15 30 -6 -49
-12 2 0 -21
-16 2 29 -2
11 -16 -27 20
->
-12 2 0
-16 2 29

23 34 29 26
32 15 -31 -44
8 -15 17 -40
-31 -49 -10 -3
->
32 15 -31
8 -15 17

4 -30 23
-2 -37 33
5 -33 26
5 -31 22
1 -29 26
->
-2 -37 33
5 -33 26

4 18 -22 -9 -39
39 -18 11 -9 -35
-16 10 -26 -34 -14
->
39 -18 11
-16 10 -26

-31 -16 28 9
2 -5 1 -30
-7 -16 7 -21
-11 -20 16 -16
0 4 0 42
->
2 -5 1
-7 -16 7

29 -4 29 21
-3 36 -1 4
30 -7 30 22
18 15 18 16
->
-3 36 -1
30 -7 30

-1 -39 17
-16 -36 28
-30 -8 18
-40 -47 47
->
-16 -36 28
-30 -8 18

-21 24 10 24 25
-34 36 4 35 26
-22 8 -44 11 -13
-28 17 -25 20 5
-30 26 -12 26 19
->
-34 36 4
-22 8 -44

10 -27 11 4
-47 -2 -49 -36
22 21 22 24
->
-47 -2 -49
22 21 22
---
-2 -4 -4 -3
-7 -9 -16 -19
11 16 -6 -38
2 2 2 3
-3 0 -4 -5
->
-4 -4
-9 -16

-5 2 6 12 5
0 2 2 4 0
0 2 6 36 5
5 -2 6 12 10
0 -2 2 -12 -14
->
2 6
2 2

-33 -13 9
-25 49 -16
-12 39 40
->
-13 9
49 -16

-25 0 -25 -20
7 -12 7 4
-29 0 -25 -21
-12 5 -13 -12
0 38 2 6
->
0 -25
-12 7

12 -46 -39 -40 -45
-13 -26 -8 -11 6
-40 -28 1 -5 -14
39 35 -8 49 -24
->
-46 -39
-26 -8

-6 37 -5 2 39
-9 40 -8 -1 42
->
37 -5
40 -8

-39 15 -8 -40
-8 32 19 -10
34 -3 22 32
-17 22 13 -19
->
15 -8
32 19
---
14 25 -16 -5 -4
-20 2 -12 -12 41
12 -8 23 17 -16
21 -5 28 22 -26
11 36 -26 -10 12
->
-20 2 -12
12 -8 23

-34 2 -36
17 -10 20
-34 3 -34
-12 11 -13
2 42 2
->
17 -10 20
-34 3 -34

1 -7 -19 -5 13
7 -11 -12 -1 18
13 4 37 15 -2
-14 13 -26 -9 -7
->
7 -11 -12
13 4 37

-27 -20 2 -34 -20
26 7 30 3 15
-49 -21 -32 -49 -28
-13 -3 -27 9 0
-4 -6 17 -32 -8
->
26 7 30
-49 -21 -32

-22 28 25 -38 -15
44 -46 -38 47 46
15 -11 -25 18 11
-3 6 12 -16 2
35 -32 -28 28 38
->
44 -46 -38
15 -11 -25

-1 -14 -8 9
28 -44 -30 -11
16 -3 3 -14
4 30 10 8
->
28 -44 -30
16 -3 3

6 39 9
0 -4 -3
5 37 10
->
0 -4 -3
5 37 10
---
-37 30 35 23
25 -14 -32 -18
25 -11 -19 -14
-41 16 39 18
->
23 -32 -11 -41

-14 39 17 -32
35 -25 -10 -5
27 -34 -2 18
7 -32 8 -8
->
-32 -10 -34 7

8 -9 1 -2
-15 -11 -35 34
->
-2 -35

17 30
-35 -23
->
30 -35

-23 -24 1
-35 -33 2
->
1 -33

-32 33 -29
-25 35 -11
->
-29 35

-16 15 -9 -30
-6 6 -2 -13
-24 10 -19 -39
->
-30 -2 10

14 3 46
-13 -34 -8
->
46 -34
---
-15 -16 23 -12 22 27 22 -12 -16 -11 22 -13 -11 21
-20 -22 5 -19 4 -47 4 -19 -24 -16 4 -21 -15 4
17 17 -11 13 -11 -27 -11 13 18 13 -11 14 13 -10
15 16 2 12 2 -27 2 12 16 11 2 12 11 3
26 27 -2 23 -2 46 -2 22 29 20 -2 26 20 -2
6 6 0 3 0 -38 0 3 7 3 0 4 3 0
->
26 27 -2 23 -2 46 -2 22 29 20 -2 26 20 -2
17 17 -11 13 -11 -27 -11 13 18 13 -11 14 13 -10
15 16 2 12 2 -27 2 12 16 11 2 12 11 3
6 6 0 3 0 -38 0 3 7 3 0 4 3 0
-15 -16 23 -12 22 27 22 -12 -16 -11 22 -13 -11 21
-20 -22 5 -19 4 -47 4 -19 -24 -16 4 -21 -15 4

-19 -18 23
-15 -5 21
5 7 -13
-7 -23 31
-25 -15 43
-11 -28 5
-30 6 12
-8 34 20
15 -25 20
4 12 11
->
15 -25 20
5 7 -13
4 12 11
-7 -23 31
-8 34 20
-11 -28 5
-15 -5 21
-19 -18 23
-25 -15 43
-30 6 12

-47 -15
-39 45
-1 -34
->
-1 -34
-39 45
-47 -15

19 1 3 7 5 -12
8 25 4 -6 16 19
-3 17 -5 35 -8 -7
-13 24 -11 -17 -13 -17
10 -2 9 7 13 21
43 -7 3 -13 39 -5
->
43 -7 3 -13 39 -5
19 1 3 7 5 -12
10 -2 9 7 13 21
8 25 4 -6 16 19
-3 17 -5 35 -8 -7
-13 24 -11 -17 -13 -17

-27 3
42 -30
-41 1
23 -11
-45 0
-9 2
->
42 -30
23 -11
-9 2
-27 3
-41 1
-45 0

4 -4 -4 -3 11 26 -22 11 15 38 3 3 -3 42 21 -15
9 5 25 8 21 11 -19 21 -7 18 4 15 -12 34 29 -25
->
9 5 25 8 21 11 -19 21 -7 18 4 15 -12 34 29 -25
4 -4 -4 -3 11 26 -22 11 15 38 3 3 -3 42 21 -15
